Below is a small trained network, with its code and all its weights. Each question gives an input and a class and asks what happens when units are switched off, that is, made to give their printed mean instead of their output.

import numpy as np


def w(rows, s, z=0):
    codes = np.array(rows[::2]) - 128.0
    scale = np.full(codes.shape[1], s)
    scale[-1] = z or s
    return codes * scale


def f(y):
    return np.maximum(y, 0)


def log_softmax(a):
    a = a - a.max(-1, keepdims=True)
    return a - np.log(np.exp(a).sum(-1, keepdims=True))


def net(x, mask):
    res = np.array(x, float).reshape(1, 6) / 4 @ E
    y = f(res @ A[0][:, :-1].T + A[0][:, -1])
    res = res + np.where(mask, y, B[0][:, -1]) @ B[0][:, :-1]
    return log_softmax(res[-1] @ U[:, :-1].T + U[:, -1])


A, B = {}, {}
E = w([
[125,116,130,124],'x0',
[140,221,122,189],'x1',
[129,125,132,130],'x2',
[128,124,128,124],'x3',
[182,182,253,49],'x4',
[2,163,149,97],'x5',
],0.0091)
A[0] = w([
[127,196,116,142,155],'n0',
[141,127,131,146,195],'n1',
[253,85,129,153,94],'n2',
[101,125,88,136,101],'n3',
[48,156,150,99,103],'n4',
[142,109,77,159,130],'n5',
[149,151,162,56,91],'n6',
[105,83,86,184,98],'n7',
[160,108,122,154,129],'n8',
[90,91,77,161,106],'n9',
[156,117,115,102,251],'n10',
[109,36,136,65,125],'n11',
[107,111,67,142,88],'n12',
[168,139,116,141,131],'n13',
[39,152,149,130,122],'n14',
],0.013,0.012)
B[0] = w([
[118,78,94,184,175],'n0',
[1,133,134,135,193],'n1',
[151,127,80,68,208],'n2',
[180,159,178,98,156],'n3',
[195,96,56,102,183],'n4',
[127,154,159,92,176],'n5',
[186,221,148,144,177],'n6',
[156,171,164,99,181],'n7',
[112,100,109,77,157],'n8',
[163,194,199,109,185],'n9',
[50,155,118,163,252],'n10',
[126,168,79,240,199],'n11',
[178,190,161,102,165],'n12',
[115,86,60,100,156],'n13',
[160,102,47,71,194],'n14',
],0.0086,0.012)
U = w([
[242,218,210,86,44],'0',
[177,53,2,8,44],'1',
[51,118,116,124,235],'2',
[29,127,121,101,189],'3',
[101,117,102,164,199],'4',
[125,125,69,249,149],'5',
[97,21,197,218,1],'6',
],0.0095,0.0079)

Each question gives the input, the list of numbers given to net, and the class t.
The units are the neurons (one row each of A and B). Each row of codes is followed by its name. A weight is (code - 128) times the scale printed after its matrix; where a second scale follows, it is the last column's (A, B and U).
mask holds one flag per neuron, in row order. A switched-off neuron (its flag False) gives its mean, the last column of its row in B, instead of its output. The means were averaged over made-up inputs and are rounded, as every weight is.
A unit's drop is (log p(t) with every unit on - log p(t) with that unit switched off) / (log p(t) with every unit on - log p(t) with every unit switched off).
The circuit of an input: a set's keep is (log p(t) with only the set's units on - log p(t) with every unit switched off) / (log p(t) with every unit on - log p(t) with every unit switched off). Starting from the 12 units with the biggest drops (on a tie, the unit counted first), units are removed one at a time, each time the one whose removal leaves the highest keep (on an exact tie, the one counted first), for as long as the keep stays at least 0.8.
units of the circuit, in order: the units of the circuit, biggest drop first
most important unit: the unit with the biggest drop
k most important neurons: the k neurons with the biggest drops, biggest first
drop when u is switched off: that unit's drop, to one decimal
input [-7,-6,-7,5,5,-4], class 2: most important unit : n10
input [-5,2,2,2,5,8], class 1: 2 most important neurons : [n4; n14]
input [-3,2,-2,1,2,-5], class 1: 2 most important neurons : [n2; n11]
input [1,-1,-3,-7,2,-6], class 3: 2 most important neurons : [n14; n4]
input [-4,-8,7,-7,-6,7], class 5: 2 most important neurons : [n11; n2]
input [4,8,5,-3,6,-4], class 5: units of the circuit, in order : [n0; n9]
input [-8,7,-5,-6,0,-8], class 1: 3 most important neurons : [n2; n13; n11]
input [-6,-7,6,-5,5,8], class 1: 2 most important neurons : [n4; n14]
input [8,-1,8,1,3,-6], class 2: units of the circuit, in order : [n10; n1]
input [-5,-7,-8,5,6,-5], class 2: units of the circuit, in order : [n10; n9]
input [1,5,5,-8,-5,-8], class 1: 2 most important neurons : [n2; n13]
input [1,2,5,-3,3,-5], class 1: 3 most important neurons : [n2; n11; n13]
input [5,8,0,8,-2,-5], class 3: 3 most important neurons : [n11; n1; n4]
input [4,0,-5,-2,-1,-7], class 1: units of the circuit, in order : [n2]
input [5,-2,2,8,-1,-4], class 3: 2 most important neurons : [n4; n14]
input [-1,1,-6,-3,-6,-1], class 0: drop when n4 is switched off : 0.0
input [3,3,-8,-5,-6,-7], class 2: drop when n6 is switched off : 0.2
input [-1,6,1,-1,-8,8], class 0: drop when n9 is switched off : 0.4
